Below are the code and all the weights of a small trained network. Each question names an input and a target symbol and asks about switching units off, where a switched-off unit gives its printed mean instead of its output.

import numpy as np


def w(rows, s, z=0):
    codes = np.array(rows[::2]) - 128.0
    scale = np.full(codes.shape[1], s)
    scale[-1] = z or s
    return codes * scale


def norm(h):
    return h / np.sqrt((h * h).mean(-1, keepdims=True) + 1e-5)


def f(y):
    return np.maximum(y, 0)


def softmax(a):
    e = np.exp(a - a.max(-1, keepdims=True))
    return e / e.sum(-1, keepdims=True)


def log_softmax(a):
    a = a - a.max(-1, keepdims=True)
    return a - np.log(np.exp(a).sum(-1, keepdims=True))


def net(x, mask):
    ids = ['αβμξπστφψω'.index(c) for c in x.split()]
    T = len(ids)
    res = E[ids] + P[:T]
    r = norm(res)
    for j in range(2):
        rows = slice(3 * j, 3 * j + 3)
        q, k, v = (r @ M[0][rows].T for M in (Q, K, V))
        z = softmax(np.where(np.tri(T) > 0, q @ k.T / 3**0.5, -1e9)) @ v
        o = O[0][rows]
        res = res + np.where(mask[j], z, o[:, -1]) @ o[:, :-1]
    y = f(norm(res) @ A[0][:, :-1].T + A[0][:, -1])
    res = res + np.where(mask[2:10], y, B[0][:, -1]) @ B[0][:, :-1]
    return log_softmax(norm(res)[-1] @ U[:, :-1].T + U[:, -1])


Q, K, V, O, A, B = {}, {}, {}, {}, {}, {}
E = w([
[239,149,236],'α',
[72,153,186],'β',
[146,98,246],'μ',
[66,120,159],'ξ',
[161,4,151],'π',
[71,82,140],'σ',
[130,78,135],'τ',
[87,130,148],'φ',
[137,231,3],'ψ',
[146,109,148],'ω',
],0.0072)
P = w([
[189,62,213],'0',
[213,52,250],'1',
[192,60,214],'2',
[175,60,191],'3',
[161,77,141],'4',
[143,76,130],'5',
[129,77,124],'6',
[124,72,106],'7',
[113,77,94],'8',
[105,71,84],'9',
[89,77,68],'10',
[85,83,52],'11',
[84,77,50],'12',
[73,83,38],'13',
],0.0021)
Q[0] = w([
[55,1,114],'H0',
[211,206,115],'H0',
[80,18,136],'H0',
[193,113,156],'H1',
[241,105,189],'H1',
[85,140,83],'H1',
],0.0059)
K[0] = w([
[141,223,9],'H0',
[151,55,198],'H0',
[134,173,90],'H0',
[106,88,156],'H1',
[100,65,215],'H1',
[108,148,101],'H1',
],0.011)
V[0] = w([
[161,110,226],'H0',
[104,25,230],'H0',
[166,114,189],'H0',
[111,97,177],'H1',
[100,203,7],'H1',
[121,44,253],'H1',
],0.0032)
O[0] = w([
[68,60,24,159],'H0',
[86,35,66,190],'H0',
[90,101,94,148],'H0',
[76,175,70,177],'H1',
[147,2,177,13],'H1',
[64,224,49,254],'H1',
],0.0036,0.0032)
A[0] = w([
[157,60,167,18],'N0',
[96,91,181,168],'N1',
[104,253,175,154],'N2',
[119,139,175,218],'N3',
[93,111,23,152],'N4',
[99,198,46,222],'N5',
[140,126,141,79],'N6',
[237,44,78,249],'N7',
],0.0065,0.0022)
B[0] = w([
[57,89,141,147],'N0',
[103,176,60,192],'N1',
[230,193,5,209],'N2',
[144,134,56,188],'N3',
[217,83,187,255],'N4',
[173,152,253,240],'N5',
[118,118,142,130],'N6',
[121,231,12,207],'N7',
],0.0042)
U = w([
[196,177,109,172],'α',
[89,235,149,129],'β',
[60,152,73,143],'μ',
[56,160,207,88],'ξ',
[130,33,24,53],'π',
[70,28,168,254],'σ',
[202,37,138,117],'τ',
[138,159,250,99],'φ',
[167,102,123,54],'ψ',
[209,96,218,156],'ω',
],0.013,0.0035)

Each question gives the input, a string of symbols that net reads in full, and the target symbol t.
The units are the heads (3 rows each of Q, K, V and O) and the neurons (one row each of A and B). Each row of codes is followed by its name. A weight is (code - 128) times the scale printed after its matrix; where a second scale follows, it is the last column's (O, A, B and U).
mask holds one flag per unit, heads first, then neurons. A switched-off unit (its flag False) gives its mean, the last column of its rows in O or B, instead of its output. The means were averaged over made-up inputs and are rounded, as every weight is.
A unit's drop is (log p(t) with every unit on - log p(t) with that unit switched off) / (log p(t) with every unit on - log p(t) with every unit switched off).
The circuit of an input: a set's keep is (log p(t) with only the set's units on - log p(t) with every unit switched off) / (log p(t) with every unit on - log p(t) with every unit switched off). Starting from all 10 units, units are removed one at a time, each time the one whose removal leaves the highest keep (on an exact tie, the one counted first), for as long as the keep stays at least 0.8.
circuit, biggest first: the units of the circuit, biggest drop first
k most important neurons: the k neurons with the biggest drops, biggest first
heads that matter: for each layer, one digit per head in row order, 1 if its drop is at least 0.15 and else 0, layers parted by /
drop when u is switched off: that unit's drop, to one decimal
input π ω ω μ ψ ξ π σ ω τ ψ σ φ, target φ: circuit, biggest first	H0; H1
input π π ω ψ μ φ, target α: circuit, biggest first	H0; N2
input μ π σ τ β σ α ξ σ ω τ, target τ: 3 most important neurons	N4; N5; N2
input μ σ π ψ ξ π σ ξ ξ π φ, target α: heads that matter	10
input ω α φ σ ω ψ π σ β π φ ξ, target α: heads that matter	10
input π σ σ ψ σ β φ π τ, target α: circuit, biggest first	H0; N2
input π π π σ μ φ, target φ: most important neuron	N5
input ψ β μ, target α: 3 most important neurons	N2; N5; N3
input π α π ξ, target ξ: 2 most important neurons	N5; N7
input β ψ π, target α: drop when N7 is switched off	0.6
input β σ π σ, target σ: drop when H0 is switched off	0.4
input ω ψ μ ω σ, target α: drop when H1 is switched off	-0.1
input τ ξ π ψ ξ π α β, target α: drop when N2 is switched off	1.0
input σ σ ω σ ψ π σ σ φ φ σ τ, target α: circuit, biggest first	H0
